Below are the code and all the weights of a small trained network. Each question names an input and a class and asks about switching units off, where a switched-off unit gives its printed mean instead of its output.

import numpy as np


def w(rows, s, z=0):
    codes = np.array(rows[::2]) - 128.0
    scale = np.full(codes.shape[1], s)
    scale[-1] = z or s
    return codes * scale


def f(y):
    return np.maximum(y, 0)


def log_softmax(a):
    a = a - a.max(-1, keepdims=True)
    return a - np.log(np.exp(a).sum(-1, keepdims=True))


def net(x, mask):
    res = np.array(x, float).reshape(1, 6) / 4 @ E
    y = f(res @ A[0][:, :-1].T + A[0][:, -1])
    res = res + np.where(mask, y, B[0][:, -1]) @ B[0][:, :-1]
    return log_softmax(res[-1] @ U[:, :-1].T + U[:, -1])


A, B = {}, {}
E = w([
[29,106,55,81],'x0',
[64,172,164,2],'x1',
[196,186,16,106],'x2',
[153,210,125,122],'x3',
[50,146,108,191],'x4',
[84,210,151,211],'x5',
],0.0072)
A[0] = w([
[93,81,102,71,146],'n1',
[32,124,114,97,243],'n2',
[145,210,149,99,217],'n3',
[114,168,252,173,255],'n4',
[165,105,83,87,193],'n5',
[185,153,192,36,178],'n6',
[43,96,196,172,233],'n7',
[127,100,194,119,193],'n8',
[115,141,120,189,197],'n9',
[182,204,76,145,148],'n10',
[201,118,79,161,176],'n11',
[137,216,124,149,129],'n12',
[172,107,225,125,197],'n13',
[102,65,81,73,171],'n14',
[113,177,35,132,214],'n15',
[177,72,94,143,194],'n16',
[191,71,101,210,162],'n17',
[172,80,109,181,163],'n18',
[201,142,122,139,131],'n19',
[87,171,73,52,234],'n20',
[163,205,70,120,128],'n21',
[113,221,145,92,172],'n22',
[123,102,154,176,154],'n23',
],0.012,0.005)
B[0] = w([
[87,42,154,121,192],'n1',
[120,49,141,213,217],'n2',
[62,137,59,141,201],'n3',
[224,146,30,176,244],'n4',
[102,122,179,52,193],'n5',
[82,107,71,90,213],'n6',
[224,93,100,160,228],'n7',
[152,105,51,104,188],'n8',
[175,157,193,183,186],'n9',
[70,210,157,137,200],'n10',
[139,199,217,73,197],'n11',
[105,225,104,156,180],'n12',
[192,120,38,57,206],'n13',
[100,38,186,82,204],'n14',
[67,134,167,149,208],'n15',
[148,142,214,19,191],'n16',
[203,183,217,56,213],'n17',
[223,173,209,108,189],'n18',
[109,159,155,99,173],'n19',
[2,63,161,203,229],'n20',
[58,175,174,112,191],'n21',
[81,150,78,156,195],'n22',
[218,88,107,130,175],'n23',
],0.0072,0.011)
U = w([
[164,177,207,73,191],'0',
[166,115,68,67,86],'1',
[76,2,154,79,112],'2',
[32,196,122,139,29],'3',
[168,145,107,204,146],'4',
[117,130,25,82,89],'5',
[75,45,142,186,249],'6',
],0.0099,0.0018)

Each question gives the input, the list of numbers given to net, and the class t.
The units are the neurons (one row each of A and B). Each row of codes is followed by its name. A weight is (code - 128) times the scale printed after its matrix; where a second scale follows, it is the last column's (A, B and U).
mask holds one flag per neuron, in row order. A switched-off neuron (its flag False) gives its mean, the last column of its row in B, instead of its output. The means were averaged over made-up inputs and are rounded, as every weight is.
A unit's drop is (log p(t) with every unit on - log p(t) with that unit switched off) / (log p(t) with every unit on - log p(t) with every unit switched off).
The circuit of an input: a set's keep is (log p(t) with only the set's units on - log p(t) with every unit switched off) / (log p(t) with every unit on - log p(t) with every unit switched off). Starting from the 12 units with the biggest drops (on a tie, the unit counted first), units are removed one at a time, each time the one whose removal leaves the highest keep (on an exact tie, the one counted first), for as long as the keep stays at least 0.8.
circuit, biggest first: the units of the circuit, biggest drop first
k most important neurons: the k neurons with the biggest drops, biggest first
drop of u: that unit's drop, to one decimal
input [2,4,-8,-6,-6,3], class 1: circuit, biggest first -> (n4 n13 n7)
input [-7,-8,-6,0,-4,2], class 0: circuit, biggest first -> (n17)
input [6,1,-7,0,6,-1], class 6: circuit, biggest first -> (n2 n16)
input [-2,2,-8,-3,-7,-6], class 1: circuit, biggest first -> (n13 n20)
input [-7,-2,-2,-5,-7,2], class 1: 3 most important neurons -> (n13 n4 n8)
input [2,-6,-6,-7,-5,0], class 0: circuit, biggest first -> (n17 n18)
input [3,-5,-1,-2,6,-2], class 0: circuit, biggest first -> (n20 n17 n18)
input [6,-8,-1,-3,-2,-8], class 0: 2 most important neurons -> (n17 n18)
input [-2,0,-4,1,-1,-4], class 5: drop of n11 -> 0.1
input [-7,2,0,3,-7,-3], class 1: drop of n13 -> 0.1
input [-8,2,-3,1,7,-1], class 4: drop of n13 -> -0.1
input [2,5,4,-8,-3,4], class 6: drop of n13 -> 0.2
